Below is a small trained network, with its code and all its weights. Each question gives an input and a class and asks what happens when units are switched off, that is, made to give their printed mean instead of their output.

import numpy as np


def w(rows, s, z=0):
    codes = np.array(rows[::2]) - 128.0
    scale = np.full(codes.shape[1], s)
    scale[-1] = z or s
    return codes * scale


def f(y):
    return y / 2 * (1 + np.tanh(0.7978845608 * (y + 0.044715 * y**3)))


def log_softmax(a):
    a = a - a.max(-1, keepdims=True)
    return a - np.log(np.exp(a).sum(-1, keepdims=True))


def net(x, mask):
    res = np.array(x, float).reshape(1, 7) / 4 @ E
    y = f(res @ A[0][:, :-1].T + A[0][:, -1])
    res = res + np.where(mask, y, B[0][:, -1]) @ B[0][:, :-1]
    return log_softmax(res[-1] @ U[:, :-1].T + U[:, -1])


A, B = {}, {}
E = w([
[184,135,118,123,150,78,110,6],'x0',
[151,221,190,171,113,179,126,100],'x1',
[118,100,82,169,78,162,171,76],'x2',
[117,118,151,117,133,125,147,117],'x3',
[130,131,123,130,128,130,124,130],'x4',
[123,59,131,168,233,214,86,87],'x5',
[129,136,118,129,131,132,124,129],'x6',
],0.015)
A[0] = w([
[149,140,174,145,160,121,121,152,80],'n1',
[97,100,128,152,136,197,140,236,52],'n2',
[138,155,176,70,191,80,55,143,118],'n3',
[46,130,142,134,163,163,136,165,90],'n4',
[109,87,88,231,76,186,226,83,43],'n5',
[173,119,120,138,191,118,77,23,100],'n6',
[176,106,197,90,165,143,65,198,33],'n7',
[78,243,110,107,67,124,173,120,71],'n8',
[29,128,153,186,126,157,121,165,31],'n9',
[136,69,152,191,238,245,92,130,4],'n10',
[171,194,208,145,121,234,118,103,64],'n11',
[86,68,63,84,176,95,114,151,31],'n12',
],0.011,0.0026)
B[0] = w([
[107,126,101,95,148,205,112,144,150],'n1',
[142,89,87,204,114,78,150,76,217],'n2',
[151,158,90,119,183,167,213,125,185],'n3',
[157,154,109,132,141,93,163,105,179],'n4',
[165,150,31,73,158,209,164,139,219],'n5',
[144,131,147,222,117,86,150,128,218],'n6',
[150,172,74,167,167,187,146,171,186],'n7',
[141,132,168,112,98,117,111,135,214],'n8',
[110,120,137,208,142,71,130,50,184],'n9',
[142,147,178,65,43,86,158,193,253],'n10',
[65,93,159,124,126,152,23,98,223],'n11',
[48,96,175,104,129,174,8,122,191],'n12',
],0.012,0.019)
U = w([
[136,153,145,104,47,64,149,207,133],'0',
[154,125,98,238,160,50,133,50,251],'1',
[156,147,53,139,181,248,152,144,100],'2',
[37,95,137,145,145,184,15,100,13],'3',
],0.014,0.0024)

Each question gives the input, the list of numbers given to net, and the class t.
The units are the neurons (one row each of A and B). Each row of codes is followed by its name. A weight is (code - 128) times the scale printed after its matrix; where a second scale follows, it is the last column's (A, B and U).
mask holds one flag per neuron, in row order. A switched-off neuron (its flag False) gives its mean, the last column of its row in B, instead of its output. The means were averaged over made-up inputs and are rounded, as every weight is.
A unit's drop is (log p(t) with every unit on - log p(t) with that unit switched off) / (log p(t) with every unit on - log p(t) with every unit switched off).
The circuit of an input: a set's keep is (log p(t) with only the set's units on - log p(t) with every unit switched off) / (log p(t) with every unit on - log p(t) with every unit switched off). Starting from all 12 units, units are removed one at a time, each time the one whose removal leaves the highest keep (on an exact tie, the one counted first), for as long as the keep stays at least 0.8.
circuit, biggest first: the units of the circuit, biggest drop first
unit that matters most: the unit with the biggest drop
k most important neurons: the k neurons with the biggest drops, biggest first
drop when u is switched off: that unit's drop, to one decimal
input [-7,-7,-5,6,-7,-5,-1], class 1: unit that matters most : n2
input [3,-4,-5,3,5,6,-6], class 0: 2 most important neurons : n10, n5
input [4,7,-8,0,5,-1,0], class 2: 3 most important neurons : n3, n12, n7
input [1,1,5,7,-1,4,-3], class 2: 2 most important neurons : n5, n8
input [-5,-5,2,2,1,-4,8], class 1: 4 most important neurons : n10, n11, n2, n1
input [5,-7,-4,-1,2,2,8], class 3: 2 most important neurons : n12, n2
input [-6,3,6,2,4,-2,7], class 1: 3 most important neurons : n9, n2, n7
input [7,-7,-4,4,-6,-6,7], class 1: 2 most important neurons : n10, n11
input [0,-6,-5,-4,6,7,6], class 0: 2 most important neurons : n10, n11
input [-8,-8,-6,7,-6,-1,-3], class 1: 4 most important neurons : n2, n4, n11, n9
input [-7,-4,-8,-5,-2,3,-7], class 2: 4 most important neurons : n7, n3, n6, n1
input [-5,-6,-6,3,-5,1,-5], class 2: 3 most important neurons : n7, n11, n3
input [3,0,-5,-1,0,-3,6], class 2: 2 most important neurons : n10, n3
input [-2,7,4,6,-8,1,8], class 3: circuit, biggest first : n11
input [-8,2,-8,-6,1,-6,-8], class 1: circuit, biggest first : n2, n10
input [-7,-5,-2,-7,-3,-6,6], class 1: circuit, biggest first : n10, n2
input [4,-6,3,-4,0,4,8], class 3: drop when n12 is switched off : 2.2
input [2,6,-8,1,-2,-2,4], class 2: drop when n3 is switched off : 1.0
input [2,0,4,-4,-7,6,-7], class 0: drop when n2 is switched off : 0.0
input [1,8,6,-2,7,-5,3], class 3: circuit, biggest first : n11
